Here is a tiny trained network, its code and every weight. The questions are about switching its units off for an input and a target symbol, where a switched-off unit gives its printed mean instead of its output.

import numpy as np


def w(rows, s, z=0):
    codes = np.array(rows[::2]) - 128.0
    scale = np.full(codes.shape[1], s)
    scale[-1] = z or s
    return codes * scale


def norm(h):
    return h / np.sqrt((h * h).mean(-1, keepdims=True) + 1e-5)


def f(y):
    return np.maximum(y, 0)


def softmax(a):
    e = np.exp(a - a.max(-1, keepdims=True))
    return e / e.sum(-1, keepdims=True)


def log_softmax(a):
    a = a - a.max(-1, keepdims=True)
    return a - np.log(np.exp(a).sum(-1, keepdims=True))


def net(x, mask):
    ids = ['αβγδεηλμξπστφψ'.index(c) for c in x.split()]
    T = len(ids)
    res = E[ids] + P[:T]
    r = norm(res)
    for j in range(2):
        rows = slice(2 * j, 2 * j + 2)
        q, k, v = (r @ M[0][rows].T for M in (Q, K, V))
        z = softmax(np.where(np.tri(T) > 0, q @ k.T / 2**0.5, -1e9)) @ v
        o = O[0][rows]
        res = res + np.where(mask[j], z, o[:, -1]) @ o[:, :-1]
    y = f(norm(res) @ A[0][:, :-1].T + A[0][:, -1])
    res = res + np.where(mask[2:6], y, B[0][:, -1]) @ B[0][:, :-1]
    return log_softmax(norm(res)[-1] @ U[:, :-1].T + U[:, -1])


Q, K, V, O, A, B = {}, {}, {}, {}, {}, {}
E = w([
[171,132,214],'α',
[106,129,96],'β',
[148,198,182],'γ',
[141,201,113],'δ',
[190,191,143],'ε',
[145,140,153],'η',
[124,156,45],'λ',
[130,12,109],'μ',
[181,137,96],'ξ',
[103,183,139],'π',
[174,154,202],'σ',
[184,119,186],'τ',
[112,164,74],'φ',
[128,160,82],'ψ',
],0.0011)
P = w([
[105,121,125],'0',
[254,215,174],'1',
[156,71,85],'2',
[206,194,135],'3',
[151,60,89],'4',
[247,197,125],'5',
[143,57,87],'6',
],0.0025)
Q[0] = w([
[111,215,187],'H0',
[117,50,77],'H0',
[68,180,109],'H1',
[131,8,88],'H1',
],0.011)
K[0] = w([
[222,128,101],'H0',
[48,149,160],'H0',
[199,204,136],'H1',
[5,174,134],'H1',
],0.011)
V[0] = w([
[141,62,70],'H0',
[68,64,189],'H0',
[158,59,160],'H1',
[2,86,91],'H1',
],0.0069)
O[0] = w([
[206,129,53,67],'H0',
[140,3,141,3],'H0',
[189,94,120,174],'H1',
[51,86,56,218],'H1',
],0.0064,0.00064)
A[0] = w([
[98,132,237,185],'N0',
[81,4,34,183],'N1',
[101,235,143,127],'N2',
[147,187,80,254],'N3',
],0.0042,0.0028)
B[0] = w([
[217,156,124,190],'N0',
[182,253,199,253],'N1',
[204,138,231,196],'N2',
[218,176,96,242],'N3',
],0.0037)
U = w([
[197,235,202,233],'α',
[211,195,62,166],'β',
[212,46,22,210],'γ',
[107,177,57,19],'δ',
[35,117,133,157],'ε',
[157,57,182,20],'η',
[37,214,151,67],'λ',
[148,69,212,80],'μ',
[79,169,67,58],'ξ',
[44,126,251,70],'π',
[70,161,62,84],'σ',
[53,3,124,235],'τ',
[192,46,163,4],'φ',
[78,87,29,91],'ψ',
],0.014,0.0024)

Each question gives the input, a string of symbols that net reads in full, and the target symbol t.
The units are the heads (2 rows each of Q, K, V and O) and the neurons (one row each of A and B). Each row of codes is followed by its name. A weight is (code - 128) times the scale printed after its matrix; where a second scale follows, it is the last column's (O, A, B and U).
mask holds one flag per unit, heads first, then neurons. A switched-off unit (its flag False) gives its mean, the last column of its rows in O or B, instead of its output. The means were averaged over made-up inputs and are rounded, as every weight is.
A unit's drop is (log p(t) with every unit on - log p(t) with that unit switched off) / (log p(t) with every unit on - log p(t) with every unit switched off).
The circuit of an input: a set's keep is (log p(t) with only the set's units on - log p(t) with every unit switched off) / (log p(t) with every unit on - log p(t) with every unit switched off). Starting from all 6 units, units are removed one at a time, each time the one whose removal leaves the highest keep (on an exact tie, the one counted first), for as long as the keep stays at least 0.8.
units of the circuit, in order: the units of the circuit, biggest drop first
most important unit: the unit with the biggest drop
heads that matter: for each layer, one digit per head in row order, 1 if its drop is at least 0.15 and else 0, layers parted by /
drop when u is switched off: that unit's drop, to one decimal
input β δ γ, target ψ: most important unit => H1
input β ε σ λ η σ μ, target ψ: heads that matter => 01
input μ γ μ η λ, target γ: heads that matter => 10
input μ ξ σ μ ε, target γ: heads that matter => 10
input δ π η ε μ, target λ: heads that matter => 01
input η λ γ μ β ε φ, target τ: heads that matter => 11
input γ φ μ, target π: heads that matter => 10
input μ λ η γ ψ, target γ: heads that matter => 10
input η β α μ μ φ α, target τ: units of the circuit, in order => [H0, H1]
input γ γ η α μ η ψ, target π: drop when H0 is switched off => 0.8
input γ φ γ φ γ σ ξ, target π: drop when N1 is switched off => 0.0
input β α φ, target ψ: drop when H0 is switched off => 0.1
